Below are the code and all the weights of a small trained network. Each question names an input and a target symbol and asks about switching units off, where a switched-off unit gives its printed mean instead of its output.

import numpy as np


def w(rows, s, z=0):
    codes = np.array(rows[::2]) - 128.0
    scale = np.full(codes.shape[1], s)
    scale[-1] = z or s
    return codes * scale


def f(y):
    return y / 2 * (1 + np.tanh(0.7978845608 * (y + 0.044715 * y**3)))


def softmax(a):
    e = np.exp(a - a.max(-1, keepdims=True))
    return e / e.sum(-1, keepdims=True)


def log_softmax(a):
    a = a - a.max(-1, keepdims=True)
    return a - np.log(np.exp(a).sum(-1, keepdims=True))


def net(x, mask):
    ids = ['αβγδεζθλμξπστφψω'.index(c) for c in x.split()]
    T = len(ids)
    res = E[ids] + P[:T]
    u = 0
    for l in range(2):
        r = res
        for j in range(3):
            rows = slice(2 * j, 2 * j + 2)
            q, k, v = (r @ M[l][rows].T for M in (Q, K, V))
            z = softmax(np.where(np.tri(T) > 0, q @ k.T / 2**0.5, -1e9)) @ v
            o = O[l][rows]
            res = res + np.where(mask[u + j], z, o[:, -1]) @ o[:, :-1]
        u += 3
        y = f(res @ A[l][:, :-1].T + A[l][:, -1])
        res = res + np.where(mask[u : u + 16], y, B[l][:, -1]) @ B[l][:, :-1]
        u += 16
    return log_softmax(res[-1] @ U[:, :-1].T + U[:, -1])


Q, K, V, O, A, B = {}, {}, {}, {}, {}, {}
E = w([
[80,92,60,103,88,118,24,107],'α',
[148,120,146,251,135,127,72,53],'β',
[106,174,146,127,127,106,180,105],'γ',
[174,182,114,140,105,227,131,57],'δ',
[130,120,161,105,97,120,162,26],'ε',
[57,157,146,117,119,61,128,172],'ζ',
[126,160,178,87,143,44,125,114],'θ',
[104,126,67,211,91,202,93,86],'λ',
[51,173,77,145,127,89,93,161],'μ',
[92,104,64,102,102,127,135,59],'ξ',
[175,48,103,54,116,97,101,51],'π',
[163,122,67,63,111,127,62,24],'σ',
[176,117,98,167,177,132,25,179],'τ',
[116,107,140,158,106,165,53,197],'φ',
[118,187,58,106,119,132,60,81],'ψ',
[109,149,95,77,130,61,74,123],'ω',
],0.018)
P = w([
[38,76,162,69,241,188,114,84],'0',
[34,121,109,60,172,129,87,63],'1',
[104,96,102,100,157,162,137,95],'2',
[122,109,102,119,131,145,142,109],'3',
[141,116,99,134,108,121,154,125],'4',
[152,132,107,152,77,99,153,142],'5',
[172,139,103,164,54,77,165,153],'6',
[185,152,101,178,29,55,168,167],'7',
[219,148,78,176,2,32,190,169],'8',
[167,182,99,128,197,123,59,128],'9',
],0.012)
Q[0] = w([
[145,137,128,139,107,101,131,128],'0.h0',
[132,132,124,127,114,119,111,134],'0.h0',
[83,140,6,177,38,123,25,69],'0.h1',
[170,160,62,136,83,228,111,151],'0.h1',
[146,73,172,114,182,98,191,163],'0.h2',
[167,126,160,201,70,157,95,106],'0.h2',
],0.011)
K[0] = w([
[152,124,160,127,104,123,132,148],'0.h0',
[141,100,105,145,162,134,166,137],'0.h0',
[228,168,100,125,28,73,146,166],'0.h1',
[254,177,183,188,95,55,110,96],'0.h1',
[75,83,223,117,162,190,134,74],'0.h2',
[184,142,81,164,37,138,154,193],'0.h2',
],0.0093)
V[0] = w([
[57,105,191,89,162,161,121,125],'0.h0',
[209,145,44,136,137,152,135,117],'0.h0',
[106,85,241,105,27,208,99,136],'0.h1',
[137,32,134,241,162,15,108,76],'0.h1',
[80,99,127,97,62,156,253,143],'0.h2',
[50,99,180,89,70,180,158,112],'0.h2',
],0.0044)
O[0] = w([
[80,61,144,62,253,155,199,122,247],'0.h0',
[107,161,192,160,129,82,101,148,133],'0.h0',
[198,57,84,160,181,81,115,105,39],'0.h1',
[119,115,219,134,51,179,139,127,130],'0.h1',
[214,107,75,145,201,102,100,127,14],'0.h2',
[146,27,142,172,160,54,144,141,150],'0.h2',
],0.0065,0.0015)
A[0] = w([
[114,120,106,39,92,156,152,212,64],'0.n0',
[150,102,95,136,123,194,96,169,68],'0.n1',
[213,130,73,192,187,173,33,220,57],'0.n2',
[120,62,152,187,126,55,100,122,144],'0.n3',
[105,148,127,115,74,83,154,81,176],'0.n4',
[220,139,137,173,122,253,166,133,75],'0.n5',
[202,102,114,212,186,150,116,154,104],'0.n6',
[139,77,45,121,72,125,178,86,183],'0.n7',
[87,175,162,91,107,58,131,77,1],'0.n8',
[126,139,174,166,154,207,83,157,108],'0.n9',
[63,171,132,108,90,121,172,135,112],'0.n10',
[165,123,71,84,158,45,106,180,132],'0.n11',
[153,183,113,135,186,153,145,144,56],'0.n12',
[100,172,119,198,188,61,99,69,110],'0.n13',
[170,136,123,99,182,45,111,84,116],'0.n14',
[146,147,150,97,122,83,198,74,125],'0.n15',
],0.0071,0.0063)
B[0] = w([
[142,113,166,143,163,141,104,144,117],'0.n0',
[92,144,212,149,115,166,180,117,122],'0.n1',
[189,70,169,124,138,113,213,179,143],'0.n2',
[131,184,114,120,151,158,106,145,150],'0.n3',
[146,144,77,125,150,80,112,142,227],'0.n4',
[152,147,254,163,212,132,42,118,170],'0.n5',
[151,108,104,204,177,183,184,116,133],'0.n6',
[79,194,197,198,80,76,115,125,254],'0.n7',
[138,67,159,195,118,149,170,124,130],'0.n8',
[146,109,177,62,150,194,157,90,136],'0.n9',
[151,137,141,138,183,91,119,154,151],'0.n10',
[77,160,178,127,126,108,91,156,157],'0.n11',
[124,71,142,115,139,162,119,111,115],'0.n12',
[170,126,83,72,128,147,168,122,154],'0.n13',
[92,141,181,137,45,188,176,124,159],'0.n14',
[159,116,100,132,108,85,130,135,167],'0.n15',
],0.0078,0.0064)
Q[1] = w([
[63,152,110,113,116,72,134,105],'1.h0',
[176,140,174,254,127,208,125,153],'1.h0',
[169,104,147,112,131,145,122,166],'1.h1',
[76,143,82,58,116,63,143,117],'1.h1',
[205,117,177,134,144,180,145,170],'1.h2',
[149,139,166,182,146,162,135,96],'1.h2',
],0.021)
K[1] = w([
[72,70,101,49,164,178,171,109],'1.h0',
[179,187,107,148,29,68,113,188],'1.h0',
[140,216,159,214,163,74,84,76],'1.h1',
[70,77,146,86,222,166,141,58],'1.h1',
[155,198,146,199,83,88,96,150],'1.h2',
[154,163,109,128,7,133,156,210],'1.h2',
],0.013)
V[1] = w([
[132,173,65,145,136,215,52,163],'1.h0',
[149,136,86,207,215,111,248,152],'1.h0',
[172,182,152,130,190,155,163,89],'1.h1',
[102,152,110,51,146,101,145,241],'1.h1',
[61,122,69,189,135,127,131,146],'1.h2',
[134,217,54,74,137,79,156,76],'1.h2',
],0.013)
O[1] = w([
[164,216,108,21,106,182,196,149,66],'1.h0',
[191,97,44,204,149,195,144,162,48],'1.h0',
[144,104,118,139,86,192,124,222,191],'1.h1',
[42,175,106,234,170,156,196,93,3],'1.h1',
[102,145,5,54,249,46,177,158,191],'1.h2',
[59,78,61,114,54,126,92,186,142],'1.h2',
],0.013,0.0063)
A[1] = w([
[122,141,30,163,153,136,124,169,137],'1.n0',
[115,98,116,224,139,147,121,125,94],'1.n1',
[161,137,150,112,88,189,103,196,76],'1.n2',
[156,165,126,161,91,64,151,171,190],'1.n3',
[183,94,56,88,115,144,169,166,69],'1.n4',
[151,146,115,86,157,55,124,85,104],'1.n5',
[225,72,149,168,149,131,134,87,94],'1.n6',
[102,117,185,140,168,103,155,209,181],'1.n7',
[96,205,147,100,116,154,174,89,82],'1.n8',
[57,145,161,156,90,158,202,110,106],'1.n9',
[110,93,170,122,147,113,2,120,117],'1.n10',
[90,87,150,172,130,104,160,84,143],'1.n11',
[111,133,59,143,161,120,189,132,64],'1.n12',
[177,45,84,157,139,127,108,134,5],'1.n13',
[161,115,157,176,105,147,64,128,129],'1.n14',
[187,115,188,130,189,98,84,82,129],'1.n15',
],0.0087,0.013)
B[1] = w([
[127,51,188,100,98,172,194,34,198],'1.n0',
[174,77,227,1,232,144,135,169,207],'1.n1',
[125,97,95,163,148,76,189,22,227],'1.n2',
[100,89,114,84,184,200,131,96,209],'1.n3',
[113,172,171,194,103,161,32,116,213],'1.n4',
[60,56,139,161,179,149,108,141,234],'1.n5',
[73,108,75,105,121,136,50,156,163],'1.n6',
[140,151,95,157,75,156,100,64,167],'1.n7',
[151,93,156,153,140,161,171,232,176],'1.n8',
[144,168,76,98,111,101,26,142,174],'1.n9',
[167,121,123,179,70,92,175,138,251],'1.n10',
[164,184,107,145,140,194,92,136,220],'1.n11',
[154,159,161,104,18,72,133,93,172],'1.n12',
[42,229,138,96,69,107,205,166,159],'1.n13',
[118,172,126,128,175,125,184,190,213],'1.n14',
[137,179,69,159,140,90,200,154,209],'1.n15',
],0.0076,0.019)
U = w([
[115,114,149,76,166,74,175,160,56],'α',
[223,111,132,60,116,58,205,139,76],'β',
[139,38,154,99,111,167,197,180,120],'γ',
[201,82,90,143,31,208,125,136,255],'δ',
[153,89,98,138,105,106,178,252,120],'ε',
[162,107,192,112,147,126,135,32,127],'ζ',
[160,73,203,167,146,142,80,183,142],'θ',
[205,95,76,32,175,115,74,179,168],'λ',
[126,127,76,107,82,128,234,102,97],'μ',
[137,2,44,142,134,89,143,125,139],'ξ',
[144,122,169,194,99,89,171,109,84],'π',
[132,90,204,69,66,95,99,135,45],'σ',
[154,198,213,92,91,156,170,170,94],'τ',
[170,141,61,159,162,144,220,162,181],'φ',
[124,132,69,40,82,148,173,213,91],'ψ',
[91,177,102,150,111,139,91,131,171],'ω',
],0.0045,0.005)

Each question gives the input, a string of symbols that net reads in full, and the target symbol t.
The units are the heads (2 rows each of Q, K, V and O) and the neurons (one row each of A and B). Each row of codes is followed by its name. A weight is (code - 128) times the scale printed after its matrix; where a second scale follows, it is the last column's (O, A, B and U).
mask holds one flag per unit, layer by layer, with each layer's heads first. A switched-off unit (its flag False) gives its mean, the last column of its rows in O or B, instead of its output. The means were averaged over made-up inputs and are rounded, as every weight is.
A unit's drop is (log p(t) with every unit on - log p(t) with that unit switched off) / (log p(t) with every unit on - log p(t) with every unit switched off).
The circuit of an input: a set's keep is (log p(t) with only the set's units on - log p(t) with every unit switched off) / (log p(t) with every unit on - log p(t) with every unit switched off). Starting from the 12 units with the biggest drops (on a tie, the unit counted first), units are removed one at a time, each time the one whose removal leaves the highest keep (on an exact tie, the one counted first), for as long as the keep stays at least 0.8.
circuit, biggest first: the units of the circuit, biggest drop first
k most important neurons: the k neurons with the biggest drops, biggest first
k most important neurons of layer l: the k neurons of layer l with the biggest drops, biggest first
heads that matter: for each layer, one digit per head in row order, 1 if its drop is at least 0.15 and else 0, layers parted by /
input σ δ δ λ θ λ ω ξ, target σ: circuit, biggest first -> (1.h0; 1.h2)
input θ π β δ λ σ τ φ, target τ: circuit, biggest first -> (1.h0; 0.h2)
input π ε ω λ ζ, target π: heads that matter -> 000 / 101
input δ φ φ δ δ σ ω α α, target δ: heads that matter -> 010 / 110
input ψ λ ω, target ψ: circuit, biggest first -> (1.h0; 1.h2)
input θ ω φ τ ε δ ζ, target θ: heads that matter -> 000 / 111
input ω θ ξ ε ζ φ β λ γ γ, target ω: 2 most important neurons of layer 1 -> (1.n9; 1.n1)
input β θ ζ δ ω ζ μ α θ, target β: circuit, biggest first -> (1.h1; 1.h2; 1.n15)
input ω ε ω λ ω μ φ, target μ: 2 most important neurons of layer 1 -> (1.n0; 1.n12)
input ω λ φ β ω β γ μ δ, target μ: heads that matter -> 000 / 111
input λ ζ ζ δ, target ζ: 2 most important neurons -> (0.n5; 1.n0)
input ω ψ δ δ, target δ: circuit, biggest first -> (1.h1; 1.h2)
input λ γ α ψ, target λ: heads that matter -> 000 / 011
input θ σ ω σ, target θ: most important neuron of layer 1 -> (1.n1)
input δ ψ π δ ω α δ φ β δ, target β: heads that matter -> 010 / 010
input τ β ε δ δ τ ε ζ τ ζ, target τ: circuit, biggest first -> (1.h2; 1.h0; 0.n9)
input ω γ ω ξ σ ξ ε, target ω: heads that matter -> 000 / 110
input δ δ ζ δ α θ λ, target θ: heads that matter -> 000 / 110
input ψ δ τ, target δ: 2 most important neurons -> (0.n7; 0.n2)
input ε β ζ φ δ, target φ: heads that matter -> 010 / 001
input ξ τ σ λ β, target λ: circuit, biggest first -> (1.h1; 1.h2)
input ω γ α τ ξ δ ζ δ ψ δ, target ψ: circuit, biggest first -> (1.h2; 1.h0; 0.h2)
input θ δ λ δ λ ξ δ δ, target δ: 2 most important neurons of layer 1 -> (1.n4; 1.n1)
input ζ π ω ζ δ λ, target δ: 3 most important neurons -> (0.n2; 1.n4; 0.n7)
input ε π θ φ δ ω λ, target ω: most important neuron -> (0.n5)
input δ δ γ β μ σ δ, target σ: heads that matter -> 000 / 101
input τ λ ξ σ β λ δ, target λ: circuit, biggest first -> (1.h1; 1.h2; 0.n5)
input λ δ β λ ψ σ λ λ λ π, target λ: circuit, biggest first -> (1.h1; 1.h0; 1.n10)
